Below are the code and all the weights of a small trained network. Each question names an input and a target symbol and asks about switching units off, where a switched-off unit gives its printed mean instead of its output.

import numpy as np


def w(rows, s, z=0):
    codes = np.array(rows[::2]) - 128.0
    scale = np.full(codes.shape[1], s)
    scale[-1] = z or s
    return codes * scale


def f(y):
    return np.maximum(y, 0)


def softmax(a):
    e = np.exp(a - a.max(-1, keepdims=True))
    return e / e.sum(-1, keepdims=True)


def log_softmax(a):
    a = a - a.max(-1, keepdims=True)
    return a - np.log(np.exp(a).sum(-1, keepdims=True))


def net(x, mask):
    ids = ['ΓΞΦΨΩαβεζμτ'.index(c) for c in x.split()]
    T = len(ids)
    res = E[ids] + P[:T]
    r = res
    for j in range(2):
        rows = slice(4 * j, 4 * j + 4)
        q, k, v = (r @ M[0][rows].T for M in (Q, K, V))
        z = softmax(np.where(np.tri(T) > 0, q @ k.T / 4**0.5, -1e9)) @ v
        o = O[0][rows]
        res = res + np.where(mask[j], z, o[:, -1]) @ o[:, :-1]
    y = f(res @ A[0][:, :-1].T + A[0][:, -1])
    res = res + np.where(mask[2:18], y, B[0][:, -1]) @ B[0][:, :-1]
    return log_softmax(res[-1] @ U[:, :-1].T + U[:, -1])


Q, K, V, O, A, B = {}, {}, {}, {}, {}, {}
E = w([
[69,92,76,223],'Γ',
[166,90,154,184],'Ξ',
[164,138,215,81],'Φ',
[190,71,196,172],'Ψ',
[129,86,73,72],'Ω',
[186,182,75,228],'α',
[109,1,223,29],'β',
[144,114,133,141],'ε',
[182,98,123,100],'ζ',
[71,112,129,106],'μ',
[104,65,182,177],'τ',
],0.0065)
P = w([
[213,66,117,168],'0',
[41,33,102,125],'1',
[104,174,199,143],'2',
[188,137,83,96],'3',
[37,53,93,148],'4',
[104,190,174,127],'5',
[187,137,82,78],'6',
[23,54,92,163],'7',
[103,200,156,125],'8',
[195,139,88,74],'9',
[9,47,98,179],'10',
[121,199,157,136],'11',
],0.015)
Q[0] = w([
[82,87,126,80],'h1',
[72,47,191,94],'h1',
[122,208,97,75],'h1',
[55,122,153,93],'h1',
[157,99,115,247],'h2',
[137,254,139,153],'h2',
[39,63,172,184],'h2',
[171,250,153,57],'h2',
],0.009)
K[0] = w([
[172,43,38,195],'h1',
[228,53,114,138],'h1',
[34,132,75,65],'h1',
[143,29,132,140],'h1',
[141,81,49,253],'h2',
[40,212,135,156],'h2',
[181,11,217,237],'h2',
[54,242,128,68],'h2',
],0.0073)
V[0] = w([
[156,199,134,99],'h1',
[163,169,170,172],'h1',
[239,141,72,161],'h1',
[127,158,105,72],'h1',
[184,175,57,135],'h2',
[74,109,9,96],'h2',
[165,146,144,40],'h2',
[161,115,159,57],'h2',
],0.012)
O[0] = w([
[142,148,93,91,2],'h1',
[93,210,84,126,130],'h1',
[170,174,73,179,231],'h1',
[156,111,101,94,21],'h1',
[124,211,31,159,139],'h2',
[146,44,26,51,71],'h2',
[182,127,127,192,43],'h2',
[232,97,155,254,99],'h2',
],0.0095,0.0046)
A[0] = w([
[77,76,73,130,112],'n1',
[92,103,204,171,71],'n2',
[193,176,180,141,102],'n3',
[105,245,157,130,104],'n4',
[199,114,133,127,231],'n5',
[124,68,106,90,3],'n6',
[134,118,102,51,76],'n7',
[144,154,105,161,169],'n8',
[149,51,71,145,159],'n9',
[66,110,180,152,69],'n10',
[130,39,98,147,157],'n11',
[166,210,128,127,56],'n12',
[105,123,191,85,114],'n13',
[210,161,59,97,144],'n14',
[101,131,188,83,98],'n15',
[151,208,73,89,225],'n16',
],0.012,0.0045)
B[0] = w([
[133,14,105,102,221],'n1',
[165,204,48,64,254],'n2',
[53,56,80,95,185],'n3',
[192,78,253,76,237],'n4',
[58,98,174,24,191],'n5',
[134,228,162,180,137],'n6',
[135,175,106,198,152],'n7',
[87,159,172,173,205],'n8',
[219,144,179,196,199],'n9',
[169,200,90,22,254],'n10',
[228,99,116,100,196],'n11',
[131,14,72,73,160],'n12',
[105,117,172,216,208],'n13',
[151,215,78,62,195],'n14',
[122,90,178,223,205],'n15',
[43,123,69,167,212],'n16',
],0.0072,0.0068)
U = w([
[254,188,99,104,3],'Γ',
[152,170,105,151,99],'Ξ',
[89,156,168,132,244],'Φ',
[16,100,129,161,105],'Ψ',
[166,52,134,180,53],'Ω',
[146,208,194,140,191],'α',
[198,59,123,64,80],'β',
[116,195,60,53,161],'ε',
[53,33,120,40,155],'ζ',
[156,142,105,213,152],'μ',
[122,116,113,160,122],'τ',
],0.0094,0.0036)

Each question gives the input, a string of symbols that net reads in full, and the target symbol t.
The units are the heads (4 rows each of Q, K, V and O) and the neurons (one row each of A and B). Each row of codes is followed by its name. A weight is (code - 128) times the scale printed after its matrix; where a second scale follows, it is the last column's (O, A, B and U).
mask holds one flag per unit, heads first, then neurons. A switched-off unit (its flag False) gives its mean, the last column of its rows in O or B, instead of its output. The means were averaged over made-up inputs and are rounded, as every weight is.
A unit's drop is (log p(t) with every unit on - log p(t) with that unit switched off) / (log p(t) with every unit on - log p(t) with every unit switched off).
The circuit of an input: a set's keep is (log p(t) with only the set's units on - log p(t) with every unit switched off) / (log p(t) with every unit on - log p(t) with every unit switched off). Starting from the 12 units with the biggest drops (on a tie, the unit counted first), units are removed one at a time, each time the one whose removal leaves the highest keep (on an exact tie, the one counted first), for as long as the keep stays at least 0.8.
units of the circuit, in order: the units of the circuit, biggest drop first
k most important neurons: the k neurons with the biggest drops, biggest first
heads that matter: for each layer, one digit per head in row order, 1 if its drop is at least 0.15 and else 0, layers parted by /
drop of u: that unit's drop, to one decimal
input Γ α Γ Γ α α Γ, target ε: units of the circuit, in order -> [h2 n14]
input ζ α β Ω α Ω Ξ Ψ Ψ Γ Ψ, target μ: units of the circuit, in order -> [h1 h2]
input τ β α Ξ Γ ζ Γ Ξ ε Γ Ψ, target ε: 2 most important neurons -> [n2 n10]
input β α Γ Γ ε, target Γ: heads that matter -> 01
input Ω Ω α τ β Ω Γ Γ Ω Ω μ, target Ω: units of the circuit, in order -> [h2 h1 n1 n9]
input ζ Γ τ Φ, target ζ: 2 most important neurons -> [n3 n5]
input Ω Γ τ Ω α ε Γ Γ μ Γ α, target Ω: 3 most important neurons -> [n9 n1 n2]
input β Γ ε ζ α, target Γ: 2 most important neurons -> [n2 n11]
input Γ ζ μ β ζ β μ, target β: units of the circuit, in order -> [h2 h1]
input β ε Ψ ζ Γ τ Ω, target Γ: units of the circuit, in order -> [h2 n9]
input Ψ ζ Φ α Ω Γ α, target ε: units of the circuit, in order -> [n14 h2 n16]
input α Γ Γ Ω Ω, target Ψ: heads that matter -> 11
input α α Γ β β Ξ α β, target Ψ: heads that matter -> 11
input β β α μ Ξ, target Γ: heads that matter -> 01
input μ ε α α Φ Γ τ Ξ Ω Γ Ξ, target β: heads that matter -> 01
input τ ζ β α β β ζ, target β: units of the circuit, in order -> [h2 h1 n5]
input Γ Γ Γ ζ Φ α Φ, target ζ: 3 most important neurons -> [n5 n3 n2]
input τ α Ξ Ξ ζ τ β β α Γ Γ, target ε: 2 most important neurons -> [n10 n2]
input ζ Γ β Γ, target β: 2 most important neurons -> [n11 n1]
input α ζ α ζ μ, target Ψ: 2 most important neurons -> [n16 n10]
input Ψ μ β τ β β ζ α α β Γ, target α: drop of h2 -> 0.9
input α ζ Γ τ α, target Ψ: drop of h1 -> 0.2
input ζ α ζ Γ Γ, target μ: drop of h2 -> 0.3
